Below is a small trained network, with its code and all its weights. Each question gives an input and a target symbol and asks what happens when units are switched off, that is, made to give their printed mean instead of their output.

import numpy as np


def w(rows, s, z=0):
    codes = np.array(rows[::2]) - 128.0
    scale = np.full(codes.shape[1], s)
    scale[-1] = z or s
    return codes * scale


def f(y):
    return y / 2 * (1 + np.tanh(0.7978845608 * (y + 0.044715 * y**3)))


def softmax(a):
    e = np.exp(a - a.max(-1, keepdims=True))
    return e / e.sum(-1, keepdims=True)


def log_softmax(a):
    a = a - a.max(-1, keepdims=True)
    return a - np.log(np.exp(a).sum(-1, keepdims=True))


def net(x, mask):
    ids = ['εηλμξσψ'.index(c) for c in x.split()]
    T = len(ids)
    res = E[ids] + P[:T]
    u = 0
    for l in range(3):
        r = res
        for j in range(2):
            rows = slice(2 * j, 2 * j + 2)
            q, k, v = (r @ M[l][rows].T for M in (Q, K, V))
            z = softmax(np.where(np.tri(T) > 0, q @ k.T / 2**0.5, -1e9)) @ v
            o = O[l][rows]
            res = res + np.where(mask[u + j], z, o[:, -1]) @ o[:, :-1]
        u += 2
        y = f(res @ A[l][:, :-1].T + A[l][:, -1])
        res = res + np.where(mask[u : u + 4], y, B[l][:, -1]) @ B[l][:, :-1]
        u += 4
    return log_softmax(res[-1] @ U[:, :-1].T + U[:, -1])


Q, K, V, O, A, B = {}, {}, {}, {}, {}, {}
E = w([
[72,219,85,128,176],'ε',
[128,71,63,58,202],'η',
[177,91,30,248,92],'λ',
[90,140,66,75,91],'μ',
[194,193,190,95,167],'ξ',
[220,124,145,150,216],'σ',
[157,236,166,142,59],'ψ',
],0.015)
P = w([
[195,38,82,44,51],'0',
[165,102,83,28,123],'1',
[174,139,67,58,137],'2',
[181,153,72,85,151],'3',
[182,163,87,113,161],'4',
[178,170,103,142,169],'5',
[179,166,114,161,174],'6',
[181,158,139,188,174],'7',
[186,152,155,213,173],'8',
[186,139,170,228,175],'9',
[191,130,185,239,183],'10',
[192,119,219,254,169],'11',
],0.0052)
Q[0] = w([
[1,147,149,65,77],'L0H1',
[153,52,197,151,142],'L0H1',
[53,136,234,156,176],'L0H2',
[243,175,108,128,213],'L0H2',
],0.0083)
K[0] = w([
[37,130,118,110,13],'L0H1',
[199,92,173,55,130],'L0H1',
[100,6,51,32,41],'L0H2',
[97,162,2,188,244],'L0H2',
],0.007)
V[0] = w([
[85,86,96,77,219],'L0H1',
[59,6,108,193,6],'L0H1',
[247,26,178,145,232],'L0H2',
[239,139,253,105,18],'L0H2',
],0.0055)
O[0] = w([
[173,167,126,215,64,155],'L0H1',
[33,169,126,93,120,2],'L0H1',
[167,226,55,111,179,203],'L0H2',
[73,162,1,155,118,32],'L0H2',
],0.0074,0.0041)
A[0] = w([
[159,203,130,102,82,34],'L0N1',
[62,183,56,119,147,5],'L0N2',
[145,133,22,131,101,29],'L0N3',
[162,58,132,1,201,97],'L0N4',
],0.008,0.002)
B[0] = w([
[167,253,128,125,52,155],'L0N1',
[143,48,228,70,31,140],'L0N2',
[153,142,63,114,90,228],'L0N3',
[188,101,131,111,189,255],'L0N4',
],0.0065,0.0042)
Q[1] = w([
[230,108,103,84,100],'L1H1',
[47,2,81,95,5],'L1H1',
[127,133,102,195,140],'L1H2',
[80,108,139,117,77],'L1H2',
],0.0055)
K[1] = w([
[56,210,120,189,182],'L1H1',
[54,254,174,81,115],'L1H1',
[150,106,98,152,194],'L1H2',
[143,111,88,42,140],'L1H2',
],0.0057)
V[1] = w([
[79,162,58,1,211],'L1H1',
[116,201,82,253,137],'L1H1',
[214,101,50,237,116],'L1H2',
[118,26,59,211,64],'L1H2',
],0.0066)
O[1] = w([
[255,43,219,116,45,120],'L1H1',
[67,92,141,154,206,167],'L1H1',
[61,122,232,209,149,250],'L1H2',
[96,171,184,216,237,143],'L1H2',
],0.0063,0.011)
A[1] = w([
[218,161,185,180,151,118],'L1N1',
[195,2,127,164,216,74],'L1N2',
[195,113,155,147,158,2],'L1N3',
[253,167,151,156,165,150],'L1N4',
],0.0076,0.0049)
B[1] = w([
[51,139,124,89,75,233],'L1N1',
[181,211,118,234,155,239],'L1N2',
[112,155,31,140,121,157],'L1N3',
[1,106,61,23,95,247],'L1N4',
],0.0064,0.012)
Q[2] = w([
[102,190,50,214,109],'L2H1',
[254,81,83,137,205],'L2H1',
[131,162,190,48,176],'L2H2',
[192,80,107,122,180],'L2H2',
],0.0069)
K[2] = w([
[130,220,191,147,214],'L2H1',
[254,123,93,121,150],'L2H1',
[154,59,60,129,68],'L2H2',
[69,112,125,95,72],'L2H2',
],0.0088)
V[2] = w([
[209,246,143,118,241],'L2H1',
[161,13,26,60,78],'L2H1',
[243,146,100,217,111],'L2H2',
[66,255,249,144,11],'L2H2',
],0.0065)
O[2] = w([
[222,69,106,93,92,251],'L2H1',
[134,133,164,179,183,1],'L2H1',
[254,199,141,119,195,154],'L2H2',
[58,220,182,97,59,88],'L2H2',
],0.0077,0.0068)
A[2] = w([
[19,17,84,183,125,162],'L2N1',
[166,83,213,88,151,253],'L2N2',
[87,46,252,93,170,227],'L2N3',
[124,106,128,254,185,54],'L2N4',
],0.0082,0.0062)
B[2] = w([
[117,124,187,21,181,253],'L2N1',
[147,18,198,236,73,197],'L2N2',
[2,14,108,153,110,152],'L2N3',
[159,150,177,79,196,248],'L2N4',
],0.0073,0.0048)
U = w([
[90,147,2,173,136,16],'ε',
[153,207,215,142,230,132],'η',
[125,141,128,164,140,92],'λ',
[99,63,176,211,88,254],'μ',
[143,189,127,182,37,172],'ξ',
[215,77,103,109,104,131],'σ',
[89,86,132,7,155,102],'ψ',
],0.0088,0.0053)

Each question gives the input, a string of symbols that net reads in full, and the target symbol t.
The units are the heads (2 rows each of Q, K, V and O) and the neurons (one row each of A and B). Each row of codes is followed by its name. A weight is (code - 128) times the scale printed after its matrix; where a second scale follows, it is the last column's (O, A, B and U).
mask holds one flag per unit, layer by layer, with each layer's heads first. A switched-off unit (its flag False) gives its mean, the last column of its rows in O or B, instead of its output. The means were averaged over made-up inputs and are rounded, as every weight is.
A unit's drop is (log p(t) with every unit on - log p(t) with that unit switched off) / (log p(t) with every unit on - log p(t) with every unit switched off).
The circuit of an input: a set's keep is (log p(t) with only the set's units on - log p(t) with every unit switched off) / (log p(t) with every unit on - log p(t) with every unit switched off). Starting from the 12 units with the biggest drops (on a tie, the unit counted first), units are removed one at a time, each time the one whose removal leaves the highest keep (on an exact tie, the one counted first), for as long as the keep stays at least 0.8.
circuit, biggest first: the units of the circuit, biggest drop first
most important unit: the unit with the biggest drop
top k neurons: the k neurons with the biggest drops, biggest first
heads that matter: for each layer, one digit per head in row order, 1 if its drop is at least 0.15 and else 0, layers parted by /
input ψ ε σ μ, target σ: circuit, biggest first => [L1N4, L1H2]
input λ η ε ε σ η ψ ε λ λ ξ, target ψ: top 2 neurons => [L1N4, L1N1]
input λ σ μ λ ψ μ λ, target ξ: most important unit => L2H2
input ε η ξ μ λ ε ψ λ ξ ε λ, target ψ: circuit, biggest first => [L2N1, L2H2, L1H1]
input ε σ η ξ λ η λ, target σ: circuit, biggest first => [L1N2, L2H1, L0N4]
input λ λ λ ξ σ λ, target ψ: top 4 neurons => [L2N1, L1N4, L0N3, L1N2]
input ε η σ ψ η σ σ η, target ε: top 4 neurons => [L1N2, L1N4, L2N1, L2N4]
input η ε η, target μ: circuit, biggest first => [L0H2, L2N2]
input η ε ψ ε ψ ξ ξ ξ ε, target ψ: top 3 neurons => [L1N2, L1N4, L2N2]
input ξ η ε ψ η ξ η σ ε λ, target η: heads that matter => 00 / 11 / 10
input ξ λ η ξ σ μ, target σ: heads that matter => 01 / 00 / 01
input λ λ η ψ ε ψ η, target ξ: top 2 neurons => [L1N2, L0N4]
input λ ξ μ, target ξ: top 2 neurons => [L1N4, L0N2]
input λ η ψ η, target ξ: heads that matter => 00 / 10 / 01
input ξ μ σ μ ε ψ μ ξ, target μ: heads that matter => 01 / 00 / 10
input μ η λ ξ λ ψ ε η, target η: most important unit => L1H1
input η η η η μ, target μ: heads that matter => 01 / 10 / 10
input ε ξ λ σ η, target σ: circuit, biggest first => [L1N2, L2H1, L0N4]
input λ μ ε λ ψ λ ξ η, target σ: top 3 neurons => [L1N2, L0N4, L1N1]
input ψ ξ σ ψ λ μ η λ λ λ μ ε, target μ: top neuron => [L1N4]
input μ η λ λ ψ ε η λ η, target η: heads that matter => 00 / 11 / 00
input ψ ψ ξ ε η η η η ε, target σ: heads that matter => 00 / 01 / 01
input ψ λ λ λ η λ λ μ μ, target μ: top 2 neurons => [L1N4, L1N2]
input λ ξ λ λ ε ξ ξ σ, target ε: heads that matter => 00 / 00 / 10
input η ξ σ σ ξ ξ λ ξ σ, target ψ: top 2 neurons => [L1N4, L2N1]
input ψ η λ λ ψ, target σ: top 3 neurons => [L1N2, L1N1, L0N4]
